Below are the code and all the weights of a small trained network. Each question names an input and a class and asks about switching units off, where a switched-off unit gives its printed mean instead of its output.

import numpy as np


def w(rows, s, z=0):
    codes = np.array(rows[::2]) - 128.0
    scale = np.full(codes.shape[1], s)
    scale[-1] = z or s
    return codes * scale


def norm(h):
    return h / np.sqrt((h * h).mean(-1, keepdims=True) + 1e-5)


def f(y):
    return y / 2 * (1 + np.tanh(0.7978845608 * (y + 0.044715 * y**3)))


def log_softmax(a):
    a = a - a.max(-1, keepdims=True)
    return a - np.log(np.exp(a).sum(-1, keepdims=True))


def net(x, mask):
    res = np.array(x, float).reshape(1, 3) / 4 @ E
    u = 0
    for l in range(2):
        y = f(norm(res) @ A[l][:, :-1].T + A[l][:, -1])
        res = res + np.where(mask[u : u + 16], y, B[l][:, -1]) @ B[l][:, :-1]
        u += 16
    return log_softmax(norm(res)[-1] @ U[:, :-1].T + U[:, -1])


A, B = {}, {}
E = w([
[82,253,56,212],'x0',
[10,209,80,42],'x1',
[151,193,239,65],'x2',
],0.0019)
A[0] = w([
[205,71,254,155,63],'L0N1',
[125,138,137,76,3],'L0N2',
[118,193,169,156,73],'L0N3',
[87,128,156,24,5],'L0N4',
[139,88,100,178,1],'L0N5',
[160,214,143,147,121],'L0N6',
[98,118,163,140,142],'L0N7',
[129,190,120,144,75],'L0N8',
[102,145,102,91,32],'L0N9',
[121,122,121,128,18],'L0N10',
[166,109,164,129,157],'L0N11',
[117,140,126,134,130],'L0N12',
[162,44,52,220,5],'L0N13',
[156,70,164,115,6],'L0N14',
[155,101,87,151,71],'L0N15',
[133,164,109,127,96],'L0N16',
],0.0073,0.0008)
B[0] = w([
[254,100,188,142,253],'L0N1',
[114,110,97,114,139],'L0N2',
[86,129,136,170,153],'L0N3',
[117,118,10,106,200],'L0N4',
[93,107,89,137,142],'L0N5',
[97,156,118,178,164],'L0N6',
[126,125,115,132,132],'L0N7',
[116,128,191,133,148],'L0N8',
[160,125,190,83,142],'L0N9',
[130,128,129,127,118],'L0N10',
[156,126,131,142,155],'L0N11',
[133,123,160,121,131],'L0N12',
[41,46,89,172,213],'L0N13',
[137,161,165,156,159],'L0N14',
[102,108,119,141,138],'L0N15',
[129,122,179,120,134],'L0N16',
],0.016,0.004)
A[1] = w([
[160,92,95,118,100],'L1N1',
[198,125,155,152,43],'L1N2',
[94,234,183,153,10],'L1N3',
[248,110,168,145,19],'L1N4',
[92,132,160,136,95],'L1N5',
[143,155,117,63,58],'L1N6',
[126,158,97,133,73],'L1N7',
[127,146,116,134,92],'L1N8',
[144,132,134,91,136],'L1N9',
[149,121,132,84,139],'L1N10',
[94,139,110,124,165],'L1N11',
[117,130,134,132,123],'L1N12',
[149,138,111,55,8],'L1N13',
[170,163,140,115,114],'L1N14',
[69,142,146,129,81],'L1N15',
[140,96,178,169,112],'L1N16',
],0.013,0.0015)
B[1] = w([
[115,187,164,143,165],'L1N1',
[179,145,98,148,191],'L1N2',
[59,162,251,138,195],'L1N3',
[206,195,116,229,253],'L1N4',
[150,119,137,94,147],'L1N5',
[91,158,94,107,150],'L1N6',
[119,129,159,111,131],'L1N7',
[122,118,144,119,125],'L1N8',
[121,135,105,127,134],'L1N9',
[132,140,100,117,141],'L1N10',
[171,140,131,128,160],'L1N11',
[134,126,128,119,130],'L1N12',
[119,154,89,84,154],'L1N13',
[128,67,97,173,148],'L1N14',
[177,123,145,103,168],'L1N15',
[110,170,88,70,181],'L1N16',
],0.021,0.0067)
U = w([
[254,208,68,225,150],'0',
[96,221,4,20,128],'1',
[201,81,125,58,3],'2',
[94,178,225,102,187],'3',
[61,25,59,181,146],'4',
],0.012,0.0047)

Each question gives the input, the list of numbers given to net, and the class t.
The units are the neurons (one row each of A and B). Each row of codes is followed by its name. A weight is (code - 128) times the scale printed after its matrix; where a second scale follows, it is the last column's (A, B and U).
mask holds one flag per neuron, layer by layer. A switched-off neuron (its flag False) gives its mean, the last column of its row in B, instead of its output. The means were averaged over made-up inputs and are rounded, as every weight is.
A unit's drop is (log p(t) with every unit on - log p(t) with that unit switched off) / (log p(t) with every unit on - log p(t) with every unit switched off).
most important unit: the unit with the biggest drop
k most important neurons: the k neurons with the biggest drops, biggest first
top k neurons in layer l: the k neurons of layer l with the biggest drops, biggest first
drop when u is switched off: that unit's drop, to one decimal
input [1,5,-7], class 2: most important unit -> L0N1
input [3,1,-4], class 4: 4 most important neurons -> L1N4, L0N13, L0N1, L1N3
input [-8,4,0], class 1: 2 most important neurons -> L0N4, L0N1
input [1,-5,-3], class 4: 2 most important neurons -> L0N13, L1N4
input [-1,2,8], class 1: 2 most important neurons -> L0N4, L1N4
input [4,1,-6], class 4: 2 most important neurons -> L1N4, L0N13
input [-5,-7,-8], class 4: top 2 neurons in layer 0 -> L0N13, L0N5
input [3,3,-8], class 4: 3 most important neurons -> L1N4, L0N13, L1N3
input [-5,-8,-8], class 4: top 4 neurons in layer 0 -> L0N13, L0N5, L0N15, L0N9
input [5,4,-7], class 2: 2 most important neurons -> L0N1, L1N4
input [5,1,-4], class 2: 3 most important neurons -> L1N4, L0N1, L1N3
input [4,2,-4], class 2: top 2 neurons in layer 0 -> L0N1, L0N14
input [0,1,2], class 1: 2 most important neurons -> L0N4, L1N4
input [-3,7,-5], class 1: most important neuron -> L0N1
input [7,4,-8], class 2: top 3 neurons in layer 1 -> L1N4, L1N3, L1N15
input [0,6,-3], class 1: drop when L0N1 is switched off -> 0.7
input [-1,8,7], class 1: drop when L0N4 is switched off -> 0.2
input [0,8,5], class 1: drop when L0N4 is switched off -> 0.3
